Below is a small trained network, with its code and all its weights. Each question gives an input and a class and asks what happens when units are switched off, that is, made to give their printed mean instead of their output.

import numpy as np


def w(rows, s, z=0):
    codes = np.array(rows[::2]) - 128.0
    scale = np.full(codes.shape[1], s)
    scale[-1] = z or s
    return codes * scale


def norm(h):
    return h / np.sqrt((h * h).mean(-1, keepdims=True) + 1e-5)


def f(y):
    return np.maximum(y, 0)


def log_softmax(a):
    a = a - a.max(-1, keepdims=True)
    return a - np.log(np.exp(a).sum(-1, keepdims=True))


def net(x, mask):
    res = np.array(x, float).reshape(1, 6) / 4 @ E
    u = 0
    for l in range(2):
        y = f(norm(res) @ A[l][:, :-1].T + A[l][:, -1])
        res = res + np.where(mask[u : u + 12], y, B[l][:, -1]) @ B[l][:, :-1]
        u += 12
    return log_softmax(norm(res)[-1] @ U[:, :-1].T + U[:, -1])


A, B = {}, {}
E = w([
[93,89,210,102,142],'x0',
[69,165,140,108,84],'x1',
[173,195,86,170,79],'x2',
[40,192,139,173,218],'x3',
[117,70,134,250,100],'x4',
[150,173,167,150,185],'x5',
],0.0023)
A[0] = w([
[88,156,93,81,94,167],'0.n0',
[196,118,189,119,143,114],'0.n1',
[219,154,128,171,156,204],'0.n2',
[42,64,191,37,166,81],'0.n3',
[79,114,174,97,196,8],'0.n4',
[124,146,160,84,159,140],'0.n5',
[166,61,126,243,198,88],'0.n6',
[88,168,192,55,124,79],'0.n7',
[115,108,72,125,104,141],'0.n8',
[29,134,105,139,128,164],'0.n9',
[60,147,56,177,110,236],'0.n10',
[178,253,119,154,93,62],'0.n11',
],0.0056,0.0018)
B[0] = w([
[124,45,93,84,192,208],'0.n0',
[112,81,72,115,176,176],'0.n1',
[71,142,47,202,97,231],'0.n2',
[193,204,123,193,90,241],'0.n3',
[174,219,157,222,168,185],'0.n4',
[182,185,89,131,195,186],'0.n5',
[71,48,97,152,199,239],'0.n6',
[213,115,161,185,196,199],'0.n7',
[148,148,169,100,148,177],'0.n8',
[143,164,163,46,93,216],'0.n9',
[80,161,154,2,142,254],'0.n10',
[67,174,34,192,31,233],'0.n11',
],0.004,0.003)
A[1] = w([
[157,147,138,99,199,134],'1.n0',
[125,174,58,154,64,46],'1.n1',
[139,181,183,133,170,5],'1.n2',
[113,60,111,206,162,41],'1.n3',
[159,84,193,89,39,90],'1.n4',
[83,161,100,131,154,135],'1.n5',
[253,95,121,105,64,219],'1.n6',
[180,85,167,133,43,135],'1.n7',
[152,53,141,92,83,94],'1.n8',
[141,152,86,49,150,48],'1.n9',
[58,195,186,92,155,208],'1.n10',
[51,160,221,148,192,249],'1.n11',
],0.0054,0.0026)
B[1] = w([
[138,165,66,96,98,191],'1.n0',
[111,167,152,158,59,195],'1.n1',
[199,176,126,177,133,158],'1.n2',
[137,69,84,52,176,178],'1.n3',
[56,151,253,193,185,168],'1.n4',
[174,79,176,108,95,198],'1.n5',
[38,167,148,166,209,230],'1.n6',
[32,187,197,135,159,171],'1.n7',
[101,228,188,162,202,166],'1.n8',
[108,89,79,26,116,174],'1.n9',
[164,54,176,131,86,233],'1.n10',
[207,52,145,138,31,253],'1.n11',
],0.0042,0.0036)
U = w([
[140,54,209,149,60,109],'0',
[84,211,47,201,31,157],'1',
[25,188,202,158,206,163],'2',
[114,24,62,183,210,122],'3',
[130,190,66,76,212,2],'4',
[253,191,171,174,159,183],'5',
[122,142,105,20,88,135],'6',
],0.014,0.0033)

Each question gives the input, the list of numbers given to net, and the class t.
The units are the neurons (one row each of A and B). Each row of codes is followed by its name. A weight is (code - 128) times the scale printed after its matrix; where a second scale follows, it is the last column's (A, B and U).
mask holds one flag per neuron, layer by layer. A switched-off neuron (its flag False) gives its mean, the last column of its row in B, instead of its output. The means were averaged over made-up inputs and are rounded, as every weight is.
A unit's drop is (log p(t) with every unit on - log p(t) with that unit switched off) / (log p(t) with every unit on - log p(t) with every unit switched off).
The circuit of an input: a set's keep is (log p(t) with only the set's units on - log p(t) with every unit switched off) / (log p(t) with every unit on - log p(t) with every unit switched off). Starting from the 12 units with the biggest drops (on a tie, the unit counted first), units are removed one at a time, each time the one whose removal leaves the highest keep (on an exact tie, the one counted first), for as long as the keep stays at least 0.8.
circuit, biggest first: the units of the circuit, biggest drop first
k most important neurons: the k neurons with the biggest drops, biggest first
k most important neurons of layer l: the k neurons of layer l with the biggest drops, biggest first
drop when u is switched off: that unit's drop, to one decimal
input [6,5,5,-4,-3,5], class 1: 4 most important neurons	(0.n11 0.n10 0.n5 1.n4)
input [-3,-7,7,1,8,-3], class 3: 2 most important neurons of layer 0	(0.n6 0.n3)
input [1,1,-5,2,7,-1], class 0: most important neuron of layer 0	(0.n9)
input [6,-1,1,1,4,7], class 3: circuit, biggest first	(0.n6 1.n3)
input [1,6,-3,2,-5,-6], class 5: 3 most important neurons	(0.n7 0.n3 0.n4)
input [-8,2,0,-7,-6,0], class 1: circuit, biggest first	(0.n10 1.n6)
input [1,-2,-8,-7,-5,2], class 2: circuit, biggest first	(1.n6 0.n3)
input [-8,-3,1,6,-7,1], class 6: 2 most important neurons	(0.n3 1.n9)
input [-7,-3,-6,6,8,-6], class 0: 2 most important neurons of layer 1	(1.n11 1.n6)
input [-7,1,-3,-8,-7,8], class 4: 3 most important neurons of layer 1	(1.n6 1.n11 1.n10)
input [-7,2,-2,8,1,1], class 6: 2 most important neurons	(0.n10 0.n9)
input [5,-5,6,-1,-1,2], class 1: 2 most important neurons	(0.n2 0.n11)
input [-2,4,-1,6,-1,-2], class 6: 2 most important neurons of layer 0	(0.n10 0.n9)
input [-7,-3,2,-3,8,0], class 3: circuit, biggest first	(0.n6)
input [4,6,4,-1,5,5], class 0: 2 most important neurons	(0.n3 1.n10)
input [4,1,0,6,3,8], class 5: 2 most important neurons	(0.n4 1.n2)
input [5,7,3,4,1,-2], class 0: 2 most important neurons	(1.n10 1.n11)
input [-6,6,2,7,-8,6], class 6: 2 most important neurons of layer 0	(0.n3 0.n0)
input [-5,2,-8,7,8,7], class 0: 2 most important neurons	(1.n11 0.n9)
input [7,1,-1,2,7,8], class 0: circuit, biggest first	(1.n11)
input [0,6,-2,-3,4,-5], class 2: drop when 0.n0 is switched off	0.0
input [-3,-8,2,4,-8,5], class 1: drop when 0.n0 is switched off	0.1
input [-8,3,1,0,-2,-3], class 6: drop when 0.n0 is switched off	0.2
input [7,2,-8,-3,-2,-6], class 2: 2 most important neurons of layer 1	(1.n6 1.n7)
